Below is a small trained network, with its code and all its weights. Each question gives an input and a target symbol and asks what happens when units are switched off, that is, made to give their printed mean instead of their output.

import numpy as np


def w(rows, s, z=0):
    codes = np.array(rows[::2]) - 128.0
    scale = np.full(codes.shape[1], s)
    scale[-1] = z or s
    return codes * scale


def f(y):
    return np.maximum(y, 0)


def softmax(a):
    e = np.exp(a - a.max(-1, keepdims=True))
    return e / e.sum(-1, keepdims=True)


def log_softmax(a):
    a = a - a.max(-1, keepdims=True)
    return a - np.log(np.exp(a).sum(-1, keepdims=True))


def net(x, mask):
    ids = ['Πβγδζξω'.index(c) for c in x.split()]
    T = len(ids)
    res = E[ids] + P[:T]
    u = 0
    for l in range(2):
        q, k, v = (res @ M[l].T for M in (Q, K, V))
        z = softmax(np.where(np.tri(T) > 0, q @ k.T / 3**0.5, -1e9)) @ v
        res = res + np.where(mask[u], z, O[l][:, -1]) @ O[l][:, :-1]
        u += 1
        y = f(res @ A[l][:, :-1].T + A[l][:, -1])
        res = res + np.where(mask[u : u + 4], y, B[l][:, -1]) @ B[l][:, :-1]
        u += 4
    return log_softmax(res[-1] @ U[:, :-1].T + U[:, -1])


Q, K, V, O, A, B = {}, {}, {}, {}, {}, {}
E = w([
[68,126,137,139,105,153,137,83,121,142],'Π',
[145,92,88,250,142,110,117,179,155,180],'β',
[161,107,92,142,132,115,110,144,185,130],'γ',
[175,114,152,58,133,143,121,160,131,147],'δ',
[116,107,149,63,131,135,97,100,187,116],'ζ',
[134,125,200,150,88,114,122,115,141,108],'ξ',
[147,133,170,120,62,124,162,172,104,125],'ω',
],0.016)
P = w([
[166,78,65,142,165,187,78,47,2,94],'0',
[209,124,89,175,92,193,113,88,134,143],'1',
[117,71,123,131,237,132,187,126,83,95],'2',
[72,68,103,148,83,165,27,152,69,140],'3',
[186,155,123,163,82,168,128,97,182,159],'4',
[103,88,146,115,220,86,185,145,117,112],'5',
[57,78,148,128,71,136,35,172,112,157],'6',
[173,177,154,143,78,146,137,125,215,163],'7',
[91,97,172,93,199,50,185,168,145,132],'8',
[42,93,180,115,65,102,37,191,144,179],'9',
[163,195,189,116,67,120,148,144,246,172],'10',
[82,119,199,65,181,17,183,187,170,144],'11',
[36,103,207,83,43,60,52,198,168,204],'12',
],0.014)
Q[0] = w([
[157,163,134,118,233,88,204,70,137,123],'L0H1',
[136,189,119,146,144,152,166,108,143,141],'L0H1',
[162,152,112,127,171,53,252,95,118,58],'L0H1',
],0.017)
K[0] = w([
[151,56,44,176,196,216,70,21,60,87],'L0H1',
[101,51,105,212,208,159,55,155,98,187],'L0H1',
[187,72,59,157,163,247,113,89,2,77],'L0H1',
],0.01)
V[0] = w([
[158,113,109,2,154,149,76,112,183,99],'L0H1',
[184,177,162,63,125,197,174,205,12,207],'L0H1',
[40,144,37,72,156,199,194,91,139,253],'L0H1',
],0.0069)
O[0] = w([
[113,228,104,124,102,142,51,166,116,58,183],'L0H1',
[102,90,176,160,116,250,172,178,174,85,104],'L0H1',
[90,239,78,83,181,174,164,138,141,216,2],'L0H1',
],0.011,0.00084)
A[0] = w([
[2,39,138,94,227,95,84,184,79,13,103],'L0N1',
[40,206,146,135,247,133,63,239,97,37,61],'L0N2',
[148,217,144,145,115,239,118,155,219,112,70],'L0N3',
[97,30,198,130,163,134,238,179,140,78,5],'L0N4',
],0.0065,0.0026)
B[0] = w([
[205,152,171,160,70,37,208,135,69,83,255],'L0N1',
[155,38,62,73,15,181,156,125,175,184,206],'L0N2',
[137,110,198,159,227,82,77,78,103,171,203],'L0N3',
[58,151,2,80,195,92,68,82,205,45,239],'L0N4',
],0.0088,0.0062)
Q[1] = w([
[110,204,144,153,74,154,39,30,159,157],'L1H1',
[114,147,100,98,255,63,242,162,81,114],'L1H1',
[192,134,157,142,209,100,194,87,143,63],'L1H1',
],0.011)
K[1] = w([
[33,140,198,126,75,55,90,201,193,156],'L1H1',
[155,72,1,188,159,197,121,78,9,123],'L1H1',
[99,116,111,122,109,201,110,60,11,68],'L1H1',
],0.0098)
V[1] = w([
[218,127,57,132,198,131,71,254,136,102],'L1H1',
[150,90,81,218,137,106,118,213,179,172],'L1H1',
[98,232,102,158,111,148,132,146,121,63],'L1H1',
],0.0074)
O[1] = w([
[143,173,241,224,129,48,123,222,154,41,88],'L1H1',
[159,228,183,100,176,157,148,169,126,71,90],'L1H1',
[1,188,155,95,37,24,208,117,178,161,2],'L1H1',
],0.007,0.0045)
A[1] = w([
[187,247,195,181,229,176,174,92,213,120,197],'L1N1',
[181,46,144,126,52,150,34,79,108,167,4],'L1N2',
[196,107,206,162,57,105,115,163,132,85,3],'L1N3',
[186,156,206,164,1,222,110,151,152,149,166],'L1N4',
],0.0071,0.0048)
B[1] = w([
[104,116,50,100,71,160,168,254,59,174,205],'L1N1',
[92,225,183,153,129,111,221,181,138,130,254],'L1N2',
[67,83,104,95,104,113,191,17,160,196,225],'L1N3',
[155,220,100,138,200,108,102,80,146,32,223],'L1N4',
],0.0088,0.0087)
U = w([
[81,111,99,99,167,122,138,86,142,170,156],'Π',
[86,100,161,116,178,105,155,191,85,115,159],'β',
[128,103,140,133,175,29,2,73,58,127,241],'γ',
[84,161,137,148,217,109,178,101,187,83,41],'δ',
[158,159,37,116,17,106,152,132,141,98,15],'ζ',
[126,78,175,142,93,67,221,152,109,151,75],'ξ',
[102,27,166,125,46,191,104,146,172,89,253],'ω',
],0.0064,0.005)

Each question gives the input, a string of symbols that net reads in full, and the target symbol t.
The units are the heads (3 rows each of Q, K, V and O) and the neurons (one row each of A and B). Each row of codes is followed by its name. A weight is (code - 128) times the scale printed after its matrix; where a second scale follows, it is the last column's (O, A, B and U).
mask holds one flag per unit, layer by layer, with each layer's heads first. A switched-off unit (its flag False) gives its mean, the last column of its rows in O or B, instead of its output. The means were averaged over made-up inputs and are rounded, as every weight is.
A unit's drop is (log p(t) with every unit on - log p(t) with that unit switched off) / (log p(t) with every unit on - log p(t) with every unit switched off).
The circuit of an input: a set's keep is (log p(t) with only the set's units on - log p(t) with every unit switched off) / (log p(t) with every unit on - log p(t) with every unit switched off). Starting from all 10 units, units are removed one at a time, each time the one whose removal leaves the highest keep (on an exact tie, the one counted first), for as long as the keep stays at least 0.8.
units of the circuit, in order: the units of the circuit, biggest drop first
k most important neurons: the k neurons with the biggest drops, biggest first
top k neurons in layer l: the k neurons of layer l with the biggest drops, biggest first
input γ δ δ Π Π γ γ ω ξ γ, target ω: 4 most important neurons : L0N4; L1N4; L0N3; L1N2
input δ Π ζ Π Π Π γ Π Π ω Π δ, target ω: units of the circuit, in order : L0H1; L0N2
input ξ Π ω Π Π γ Π γ ξ Π β ξ ξ, target ξ: units of the circuit, in order : L0H1; L1N2
input ξ Π δ, target γ: units of the circuit, in order : L0N4; L0H1; L1N2
input δ δ ω, target ω: top 2 neurons in layer 0 : L0N2; L0N4
input β ζ γ Π Π Π Π Π, target Π: units of the circuit, in order : L1H1; L0H1
input Π ζ Π β δ γ ω ζ δ ω, target ω: top 2 neurons in layer 1 : L1N4; L1N2
input Π γ ξ Π ω Π Π δ, target β: most important neuron : L0N3
input Π γ δ Π β, target ξ: 2 most important neurons : L0N4; L1N4
input γ δ γ Π δ γ γ, target δ: 2 most important neurons : L1N4; L0N2
input Π γ γ Π Π Π γ Π β Π ζ, target γ: units of the circuit, in order : L0H1; L0N3
input δ ω δ γ Π γ ζ ω δ Π, target ω: 4 most important neurons : L0N4; L1N4; L1N2; L0N3
input ξ Π β γ ζ Π, target γ: 3 most important neurons : L0N4; L1N2; L0N2
input ζ γ Π ζ, target ζ: units of the circuit, in order : L0H1; L0N2; L1N2
input β Π ω Π δ Π δ γ ζ ξ δ γ, target β: 2 most important neurons : L1N1; L0N4
input γ γ δ γ ζ β Π Π Π β, target β: units of the circuit, in order : L1H1; L0H1; L1N1
input δ ω δ γ Π ω β ω Π, target ω: 2 most important neurons : L0N2; L0N4
input β γ Π δ ω β, target β: units of the circuit, in order : L1H1; L1N1
input ξ ξ δ β γ Π β ζ ω δ, target ω: units of the circuit, in order : L0H1
input ζ γ γ γ δ, target β: top 2 neurons in layer 0 : L0N3; L0N1
input γ δ Π Π ξ γ γ, target ξ: most important neuron : L1N2
input δ Π γ δ Π Π ξ ω Π γ γ γ, target ω: top 3 neurons in layer 0 : L0N2; L0N4; L0N3
input γ γ β Π δ Π δ, target δ: 3 most important neurons : L1N4; L1N2; L0N2
input ζ ξ β, target ζ: 2 most important neurons : L0N2; L0N3
